Here is a tiny trained network, its code and every weight. The questions are about switching its units off for an input and a class, where a switched-off unit gives its printed mean instead of its output.

import numpy as np


def w(rows, s, z=0):
    codes = np.array(rows[::2]) - 128.0
    scale = np.full(codes.shape[1], s)
    scale[-1] = z or s
    return codes * scale


def f(y):
    return y / 2 * (1 + np.tanh(0.7978845608 * (y + 0.044715 * y**3)))


def log_softmax(a):
    a = a - a.max(-1, keepdims=True)
    return a - np.log(np.exp(a).sum(-1, keepdims=True))


def net(x, mask):
    res = np.array(x, float).reshape(1, 4) / 4 @ E
    y = f(res @ A[0][:, :-1].T + A[0][:, -1])
    res = res + np.where(mask, y, B[0][:, -1]) @ B[0][:, :-1]
    return log_softmax(res[-1] @ U[:, :-1].T + U[:, -1])


A, B = {}, {}
E = w([
[27,159,49],'x0',
[128,148,143],'x1',
[87,92,255],'x2',
[125,139,134],'x3',
],0.0092)
A[0] = w([
[152,152,105,111],'n1',
[76,63,166,84],'n2',
[152,234,89,116],'n3',
[73,132,107,86],'n4',
[145,178,136,254],'n5',
[147,127,85,113],'n6',
[170,157,91,97],'n7',
[182,135,155,106],'n8',
[150,152,108,86],'n9',
[93,183,132,128],'n10',
[190,158,90,97],'n11',
[249,116,156,108],'n12',
[94,127,179,114],'n13',
[80,135,185,81],'n14',
[101,109,160,107],'n15',
[158,164,101,84],'n16',
[198,68,68,128],'n17',
[91,165,122,78],'n18',
],0.015,0.0094)
B[0] = w([
[181,145,153,152],'n1',
[248,182,133,169],'n2',
[189,107,173,226],'n3',
[57,249,83,167],'n4',
[82,2,143,254],'n5',
[181,114,142,175],'n6',
[199,158,157,174],'n7',
[30,187,76,159],'n8',
[150,210,171,135],'n9',
[119,131,65,162],'n10',
[195,152,168,182],'n11',
[2,203,4,222],'n12',
[178,148,130,169],'n13',
[124,196,182,164],'n14',
[189,154,170,148],'n15',
[198,186,153,151],'n16',
[170,94,173,203],'n17',
[112,194,106,142],'n18',
],0.0073,0.0084)
U = w([
[44,136,2,80],'0',
[187,87,198,37],'1',
[99,27,102,254],'2',
],0.0095,0.0049)

Each question gives the input, the list of numbers given to net, and the class t.
The units are the neurons (one row each of A and B). Each row of codes is followed by its name. A weight is (code - 128) times the scale printed after its matrix; where a second scale follows, it is the last column's (A, B and U).
mask holds one flag per neuron, in row order. A switched-off neuron (its flag False) gives its mean, the last column of its row in B, instead of its output. The means were averaged over made-up inputs and are rounded, as every weight is.
A unit's drop is (log p(t) with every unit on - log p(t) with that unit switched off) / (log p(t) with every unit on - log p(t) with every unit switched off).
The circuit of an input: a set's keep is (log p(t) with only the set's units on - log p(t) with every unit switched off) / (log p(t) with every unit on - log p(t) with every unit switched off). Starting from the 12 units with the biggest drops (on a tie, the unit counted first), units are removed one at a time, each time the one whose removal leaves the highest keep (on an exact tie, the one counted first), for as long as the keep stays at least 0.8.
units of the circuit, in order: the units of the circuit, biggest drop first
top k neurons: the k neurons with the biggest drops, biggest first
drop when u is switched off: that unit's drop, to one decimal
input [2,1,-3,-1], class 1: top neuron -> (n12)
input [-7,-1,5,6], class 0: top 2 neurons -> (n12 n8)
input [-3,0,3,7], class 0: units of the circuit, in order -> (n3 n17 n12)
input [6,8,-7,0], class 2: top 2 neurons -> (n3 n12)
input [-5,0,5,4], class 0: units of the circuit, in order -> (n12 n8)
input [-3,1,-1,2], class 0: units of the circuit, in order -> (n12 n3)
input [-7,-6,7,-2], class 0: top 2 neurons -> (n12 n8)
input [-3,-3,1,-4], class 0: top 2 neurons -> (n12 n3)
input [-7,-6,2,7], class 0: drop when n12 is switched off -> 0.4
input [-3,4,3,5], class 2: drop when n4 is switched off -> 0.2
input [-5,0,2,-6], class 0: drop when n12 is switched off -> 0.4
input [4,6,-8,6], class 1: drop when n3 is switched off -> 0.1
